Here is a tiny trained network, its code and every weight. The questions are about switching its units off for an input and a class, where a switched-off unit gives its printed mean instead of its output.

import numpy as np


def w(rows, s, z=0):
    codes = np.array(rows[::2]) - 128.0
    scale = np.full(codes.shape[1], s)
    scale[-1] = z or s
    return codes * scale


def norm(h):
    return h / np.sqrt((h * h).mean(-1, keepdims=True) + 1e-5)


def f(y):
    return np.maximum(y, 0)


def log_softmax(a):
    a = a - a.max(-1, keepdims=True)
    return a - np.log(np.exp(a).sum(-1, keepdims=True))


def net(x, mask):
    res = np.array(x, float).reshape(1, 7) / 4 @ E
    u = 0
    for l in range(2):
        y = f(norm(res) @ A[l][:, :-1].T + A[l][:, -1])
        res = res + np.where(mask[u : u + 6], y, B[l][:, -1]) @ B[l][:, :-1]
        u += 6
    return log_softmax(norm(res)[-1] @ U[:, :-1].T + U[:, -1])


A, B = {}, {}
E = w([
[137,127,140,116,127,124,124,132,135,137],'x0',
[57,87,187,34,86,155,148,96,132,74],'x1',
[113,121,133,128,112,131,134,156,135,141],'x2',
[119,124,109,136,114,126,137,158,136,112],'x3',
[128,107,137,147,132,128,123,131,136,122],'x4',
[91,150,45,169,73,26,40,90,156,166],'x5',
[153,1,139,69,71,173,148,121,23,135],'x6',
],0.0074)
A[0] = w([
[127,167,167,116,209,175,153,163,161,97,198],'0.n0',
[179,56,101,104,149,210,194,164,2,196,24],'0.n1',
[156,108,97,146,142,171,94,197,112,187,31],'0.n2',
[39,149,188,81,66,128,120,84,147,34,171],'0.n3',
[158,146,105,129,165,105,142,150,151,156,2],'0.n4',
[142,16,39,101,80,92,125,85,86,199,19],'0.n5',
],0.0074,0.0051)
B[0] = w([
[120,93,88,139,182,140,184,164,83,195,234],'0.n0',
[208,129,187,179,48,88,90,61,116,61,243],'0.n1',
[162,92,150,162,93,141,69,39,62,138,155],'0.n2',
[111,61,125,117,138,92,178,42,156,123,255],'0.n3',
[88,114,70,114,99,81,102,141,122,83,138],'0.n4',
[65,138,88,116,255,235,187,183,134,246,231],'0.n5',
],0.0085,0.0068)
A[1] = w([
[108,144,108,39,32,131,47,172,144,87,2],'1.n0',
[242,163,113,176,162,220,125,233,46,170,99],'1.n1',
[66,173,132,97,80,39,104,77,254,86,12],'1.n2',
[135,172,100,203,81,92,19,137,130,136,48],'1.n3',
[179,186,100,163,162,149,67,235,84,215,133],'1.n4',
[74,86,206,60,213,230,184,142,124,150,75],'1.n5',
],0.0075,0.0052)
B[1] = w([
[201,108,145,1,73,123,207,144,166,69,128],'1.n0',
[24,149,168,230,178,136,18,97,80,198,255],'1.n1',
[180,115,119,247,95,71,20,42,61,116,195],'1.n2',
[139,145,48,53,99,117,159,157,254,103,183],'1.n3',
[141,150,205,68,99,167,119,214,126,73,251],'1.n4',
[113,169,32,74,96,87,217,161,186,135,251],'1.n5',
],0.0082,0.007)
U = w([
[60,196,148,198,219,215,37,249,76,219,144],'0',
[175,91,173,222,106,81,36,49,56,139,235],'1',
[73,94,72,84,164,153,223,140,163,179,149],'2',
[186,35,220,30,45,171,201,138,78,46,25],'3',
[181,216,48,105,116,53,46,228,234,118,2],'4',
],0.011,0.0067)

Each question gives the input, the list of numbers given to net, and the class t.
The units are the neurons (one row each of A and B). Each row of codes is followed by its name. A weight is (code - 128) times the scale printed after its matrix; where a second scale follows, it is the last column's (A, B and U).
mask holds one flag per neuron, layer by layer. A switched-off neuron (its flag False) gives its mean, the last column of its row in B, instead of its output. The means were averaged over made-up inputs and are rounded, as every weight is.
A unit's drop is (log p(t) with every unit on - log p(t) with that unit switched off) / (log p(t) with every unit on - log p(t) with every unit switched off).
The circuit of an input: a set's keep is (log p(t) with only the set's units on - log p(t) with every unit switched off) / (log p(t) with every unit on - log p(t) with every unit switched off). Starting from all 12 units, units are removed one at a time, each time the one whose removal leaves the highest keep (on an exact tie, the one counted first), for as long as the keep stays at least 0.8.
circuit, biggest first: the units of the circuit, biggest drop first
unit that matters most: the unit with the biggest drop
k most important neurons: the k neurons with the biggest drops, biggest first
top k neurons in layer l: the k neurons of layer l with the biggest drops, biggest first
drop when u is switched off: that unit's drop, to one decimal
input [-3,-8,-7,-8,-7,3,-2], class 4: circuit, biggest first => [0.n5; 1.n3]
input [-6,-4,-1,0,-7,-6,7], class 1: top neuron in layer 0 => [0.n1]
input [-6,-1,8,-4,4,1,-1], class 4: circuit, biggest first => [0.n5; 0.n3; 1.n3]
input [0,-5,-6,0,6,3,-5], class 4: 2 most important neurons => [0.n5; 1.n3]
input [-3,4,-6,3,1,2,-6], class 1: 2 most important neurons => [0.n5; 1.n2]
input [-2,2,-6,-6,1,-1,2], class 3: 3 most important neurons => [1.n1; 1.n2; 0.n2]
input [4,2,3,2,-7,6,1], class 2: circuit, biggest first => [0.n5; 1.n1]
input [5,0,3,5,-2,0,6], class 1: top 2 neurons in layer 0 => [0.n1; 0.n0]
input [4,0,8,4,0,3,4], class 0: top 2 neurons in layer 0 => [0.n5; 0.n3]
input [1,0,4,5,-2,0,4], class 1: 3 most important neurons => [0.n1; 0.n0; 1.n4]
input [6,-2,-4,0,2,1,-2], class 4: top 3 neurons in layer 0 => [0.n5; 0.n3; 0.n4]
input [4,-1,-4,-4,2,-8,4], class 1: circuit, biggest first => [0.n1; 0.n3; 1.n1]
input [0,3,3,-4,-1,1,8], class 2: top 3 neurons in layer 1 => [1.n4; 1.n5; 1.n2]
input [-7,-7,-2,-4,5,8,-3], class 4: unit that matters most => 1.n3
input [4,-2,-4,-3,6,5,2], class 0: 2 most important neurons => [0.n5; 0.n3]
input [-3,8,7,2,-7,1,6], class 2: top 3 neurons in layer 1 => [1.n4; 1.n5; 1.n2]
input [-1,4,-8,-8,3,-1,-5], class 2: top 2 neurons in layer 0 => [0.n0; 0.n1]
input [-4,0,-6,-6,0,8,2], class 0: 3 most important neurons => [0.n5; 0.n3; 1.n5]
input [7,-1,8,-7,7,7,0], class 4: top 2 neurons in layer 0 => [0.n0; 0.n3]
input [-4,-5,5,-4,4,8,5], class 0: circuit, biggest first => [0.n5]
input [7,-3,-8,-6,0,0,0], class 0: top 2 neurons in layer 0 => [0.n3; 0.n1]
input [-3,7,1,6,-1,-8,-2], class 2: 2 most important neurons => [1.n5; 0.n0]
input [-1,0,-2,8,-4,-2,7], class 1: top 2 neurons in layer 1 => [1.n4; 1.n5]
input [5,0,5,-2,-5,0,1], class 1: 2 most important neurons => [0.n1; 0.n0]
input [-3,3,-7,3,-8,-2,1], class 3: 4 most important neurons => [0.n5; 1.n1; 0.n1; 1.n2]
input [-8,6,2,-4,-3,4,-6], class 1: drop when 1.n2 is switched off => 0.2
input [1,-4,-5,7,0,-1,1], class 1: circuit, biggest first => [0.n5]
